Here is a tiny trained network, its code and every weight. The questions are about switching its units off for an input and a class, where a switched-off unit gives its printed mean instead of its output.

import numpy as np


def w(rows, s, z=0):
    codes = np.array(rows[::2]) - 128.0
    scale = np.full(codes.shape[1], s)
    scale[-1] = z or s
    return codes * scale


def norm(h):
    return h / np.sqrt((h * h).mean(-1, keepdims=True) + 1e-5)


def f(y):
    return y / 2 * (1 + np.tanh(0.7978845608 * (y + 0.044715 * y**3)))


def log_softmax(a):
    a = a - a.max(-1, keepdims=True)
    return a - np.log(np.exp(a).sum(-1, keepdims=True))


def net(x, mask):
    res = np.array(x, float).reshape(1, 5) / 4 @ E
    u = 0
    for l in range(2):
        y = f(norm(res) @ A[l][:, :-1].T + A[l][:, -1])
        res = res + np.where(mask[u : u + 10], y, B[l][:, -1]) @ B[l][:, :-1]
        u += 10
    return log_softmax(norm(res)[-1] @ U[:, :-1].T + U[:, -1])


A, B = {}, {}
E = w([
[62,102,2,88,166,198,155],'x0',
[172,173,49,255,218,71,137],'x1',
[54,166,114,162,52,79,162],'x2',
[84,171,184,188,186,192,96],'x3',
[17,28,134,169,163,30,55],'x4',
],0.005)
A[0] = w([
[188,89,185,153,120,88,101,43],'0.n1',
[175,130,69,208,140,114,100,184],'0.n2',
[67,138,101,138,106,68,104,83],'0.n3',
[103,204,115,108,94,167,158,173],'0.n4',
[210,151,149,128,80,115,92,74],'0.n5',
[152,78,49,75,213,177,93,132],'0.n6',
[168,91,110,100,79,60,173,6],'0.n7',
[103,100,195,96,31,225,91,126],'0.n8',
[219,1,63,113,58,91,169,22],'0.n9',
[102,125,146,36,88,138,108,123],'0.n10',
],0.0082,0.0023)
B[0] = w([
[89,118,194,149,254,78,212,173],'0.n1',
[148,76,125,121,64,154,142,224],'0.n2',
[178,205,86,111,195,110,84,171],'0.n3',
[104,194,121,136,187,100,81,198],'0.n4',
[115,184,137,140,175,136,177,183],'0.n5',
[121,101,213,119,149,101,192,232],'0.n6',
[132,174,166,163,92,164,48,162],'0.n7',
[174,87,99,131,31,139,109,254],'0.n8',
[65,161,194,180,157,244,84,205],'0.n9',
[167,90,79,155,172,59,157,202],'0.n10',
],0.0076,0.0044)
A[1] = w([
[62,108,48,71,158,177,179,114],'1.n1',
[97,219,77,130,85,55,62,53],'1.n2',
[167,123,102,233,150,148,170,137],'1.n3',
[94,163,92,128,98,112,146,131],'1.n4',
[79,101,146,194,117,255,48,186],'1.n5',
[98,88,63,128,136,165,151,61],'1.n6',
[110,62,154,143,162,100,43,225],'1.n7',
[122,178,95,166,162,107,141,168],'1.n8',
[178,135,183,134,122,87,117,45],'1.n9',
[181,204,151,136,92,164,196,252],'1.n10',
],0.0093,0.0027)
B[1] = w([
[176,182,214,217,124,9,143,172],'1.n1',
[28,117,126,88,125,255,167,185],'1.n2',
[137,47,128,87,1,162,61,199],'1.n3',
[112,34,189,72,175,105,141,144],'1.n4',
[140,178,214,196,73,120,46,190],'1.n5',
[146,117,226,177,116,77,195,143],'1.n6',
[199,220,19,90,162,182,143,199],'1.n7',
[180,114,187,40,70,107,159,176],'1.n8',
[68,52,227,156,138,112,205,155],'1.n9',
[68,119,52,139,205,80,94,255],'1.n10',
],0.0067,0.0072)
U = w([
[105,131,207,180,168,33,214,61],'0',
[113,185,149,178,105,175,41,80],'1',
[169,53,52,128,49,108,114,117],'2',
[111,218,6,77,221,103,109,60],'3',
[63,94,140,94,167,189,177,253],'4',
],0.014,0.006)

Each question gives the input, the list of numbers given to net, and the class t.
The units are the neurons (one row each of A and B). Each row of codes is followed by its name. A weight is (code - 128) times the scale printed after its matrix; where a second scale follows, it is the last column's (A, B and U).
mask holds one flag per neuron, layer by layer. A switched-off neuron (its flag False) gives its mean, the last column of its row in B, instead of its output. The means were averaged over made-up inputs and are rounded, as every weight is.
A unit's drop is (log p(t) with every unit on - log p(t) with that unit switched off) / (log p(t) with every unit on - log p(t) with every unit switched off).
The circuit of an input: a set's keep is (log p(t) with only the set's units on - log p(t) with every unit switched off) / (log p(t) with every unit on - log p(t) with every unit switched off). Starting from the 12 units with the biggest drops (on a tie, the unit counted first), units are removed one at a time, each time the one whose removal leaves the highest keep (on an exact tie, the one counted first), for as long as the keep stays at least 0.8.
units of the circuit, in order: the units of the circuit, biggest drop first
k most important neurons: the k neurons with the biggest drops, biggest first
k most important neurons of layer l: the k neurons of layer l with the biggest drops, biggest first
input [-3,-8,-1,-1,-4], class 2: units of the circuit, in order	0.n8
input [8,1,8,7,8], class 0: 4 most important neurons	1.n1; 1.n6; 0.n7; 0.n9
input [2,6,-3,5,0], class 2: units of the circuit, in order	1.n3; 0.n9
input [-6,-1,8,-4,4], class 4: units of the circuit, in order	1.n2; 0.n6; 0.n3
input [2,-4,8,-8,-1], class 1: units of the circuit, in order	0.n9; 0.n7
input [-1,-6,-1,7,8], class 3: 3 most important neurons	1.n7; 0.n9; 0.n2
input [-6,-2,4,5,-3], class 0: 2 most important neurons	0.n9; 1.n9
input [2,3,1,4,5], class 3: 3 most important neurons of layer 1	1.n7; 1.n9; 1.n1
input [2,-4,-6,-6,1], class 1: units of the circuit, in order	0.n9; 1.n5
input [-5,7,6,-8,7], class 1: 2 most important neurons	0.n7; 0.n10
input [-5,-8,-5,6,2], class 2: 3 most important neurons	0.n8; 0.n9; 0.n10
input [1,4,3,8,7], class 1: 3 most important neurons	1.n5; 1.n10; 0.n10
input [2,1,4,-4,7], class 3: 2 most important neurons	1.n7; 0.n3
input [5,7,-6,8,-5], class 1: most important neuron	0.n10
input [0,-2,6,-6,-5], class 1: units of the circuit, in order	0.n9; 0.n7
input [3,4,-8,-2,4], class 4: 2 most important neurons of layer 1	1.n7; 1.n1
input [4,3,4,3,2], class 0: 4 most important neurons of layer 0	0.n7; 0.n9; 0.n8; 0.n2
input [4,7,-7,-3,-3], class 2: 2 most important neurons of layer 1	1.n3; 1.n2
input [5,-3,5,-6,7], class 3: 3 most important neurons	0.n3; 1.n7; 0.n10
input [6,6,7,-2,2], class 4: 2 most important neurons	1.n2; 0.n3
